Below is a small trained network, with its code and all its weights. Each question gives an input and a class and asks what happens when units are switched off, that is, made to give their printed mean instead of their output.

import numpy as np


def w(rows, s, z=0):
    codes = np.array(rows[::2]) - 128.0
    scale = np.full(codes.shape[1], s)
    scale[-1] = z or s
    return codes * scale


def f(y):
    return np.maximum(y, 0)


def log_softmax(a):
    a = a - a.max(-1, keepdims=True)
    return a - np.log(np.exp(a).sum(-1, keepdims=True))


def net(x, mask):
    res = np.array(x, float).reshape(1, 3) / 4 @ E
    y = f(res @ A[0][:, :-1].T + A[0][:, -1])
    res = res + np.where(mask, y, B[0][:, -1]) @ B[0][:, :-1]
    return log_softmax(res[-1] @ U[:, :-1].T + U[:, -1])


A, B = {}, {}
E = w([
[19,104,138,82,101,113,73,67,254,14,216],'x0',
[213,196,91,89,87,15,12,31,130,18,125],'x1',
[147,74,63,153,214,75,134,163,32,17,185],'x2',
],0.0065)
A[0] = w([
[65,123,166,143,75,145,146,100,205,143,140,22],'n0',
[180,188,143,162,113,88,110,122,68,165,76,132],'n1',
[68,89,159,118,104,155,134,137,228,128,144,65],'n2',
[141,120,150,160,148,161,188,163,142,188,95,143],'n3',
[63,78,143,95,129,169,133,149,217,122,180,163],'n4',
[68,62,144,164,177,171,163,205,84,127,173,247],'n5',
[149,71,61,163,255,93,153,154,46,77,182,159],'n6',
[97,163,147,48,61,104,62,2,195,103,161,252],'n7',
[131,133,149,147,137,158,170,165,131,170,104,132],'n8',
[176,201,118,112,86,98,100,122,88,207,46,222],'n9',
[193,173,69,92,117,15,21,24,131,15,171,130],'n10',
],0.008,0.0029)
B[0] = w([
[116,150,100,86,170,80,122,142,142,130,162,171],'n0',
[167,180,98,132,111,128,178,172,83,159,142,186],'n1',
[137,147,86,60,138,78,131,147,121,161,133,178],'n2',
[118,94,179,173,83,134,123,119,89,144,76,194],'n3',
[128,155,83,83,153,48,156,148,116,171,116,190],'n4',
[166,172,64,116,86,51,78,143,101,177,90,205],'n5',
[158,178,42,22,177,25,141,162,129,185,159,205],'n6',
[3,23,142,110,160,125,98,1,187,71,138,235],'n7',
[97,92,160,147,65,157,118,132,102,143,58,178],'n8',
[154,173,151,169,79,142,178,153,54,138,57,209],'n9',
[32,62,171,157,99,4,52,72,135,181,47,253],'n10',
],0.0093,0.013)
U = w([
[159,173,95,114,125,100,136,158,108,151,124,222],'0',
[109,120,106,99,164,125,120,109,166,125,174,73],'1',
[163,147,153,178,113,254,158,147,111,127,124,163],'2',
[162,122,128,141,133,158,103,134,145,109,169,12],'3',
[86,84,148,150,120,114,96,102,132,134,107,143],'4',
[151,126,136,126,132,155,110,143,137,98,153,5],'5',
],0.016,0.0026)

Each question gives the input, the list of numbers given to net, and the class t.
The units are the neurons (one row each of A and B). Each row of codes is followed by its name. A weight is (code - 128) times the scale printed after its matrix; where a second scale follows, it is the last column's (A, B and U).
mask holds one flag per neuron, in row order. A switched-off neuron (its flag False) gives its mean, the last column of its row in B, instead of its output. The means were averaged over made-up inputs and are rounded, as every weight is.
A unit's drop is (log p(t) with every unit on - log p(t) with that unit switched off) / (log p(t) with every unit on - log p(t) with every unit switched off).
The circuit of an input: a set's keep is (log p(t) with only the set's units on - log p(t) with every unit switched off) / (log p(t) with every unit on - log p(t) with every unit switched off). Starting from all 11 units, units are removed one at a time, each time the one whose removal leaves the highest keep (on an exact tie, the one counted first), for as long as the keep stays at least 0.8.
circuit, biggest first: the units of the circuit, biggest drop first
unit that matters most: the unit with the biggest drop
top k neurons: the k neurons with the biggest drops, biggest first
drop of u: that unit's drop, to one decimal
input [-2,0,-2], class 2: top 2 neurons -> (n10 n6)
input [5,1,8], class 1: top neuron -> (n6)
input [-3,-6,-7], class 2: circuit, biggest first -> (n10 n6)
input [2,1,5], class 1: circuit, biggest first -> (n6 n9)
input [0,-5,0], class 0: top 2 neurons -> (n7 n10)
input [1,0,-1], class 1: circuit, biggest first -> (n10 n9)
input [-5,-8,-3], class 2: circuit, biggest first -> (n10 n6)
input [-3,-4,-4], class 2: top 3 neurons -> (n10 n6 n7)
input [6,1,-5], class 1: top 2 neurons -> (n0 n3)
input [0,-7,-3], class 0: top 3 neurons -> (n7 n10 n5)
input [2,-8,-8], class 0: top 2 neurons -> (n7 n10)
input [-3,-4,-3], class 2: drop of n10 -> 0.4
input [-3,-2,-5], class 2: drop of n6 -> 0.0
input [-2,0,-1], class 2: unit that matters most -> n10
input [4,-1,-2], class 1: drop of n10 -> 0.3
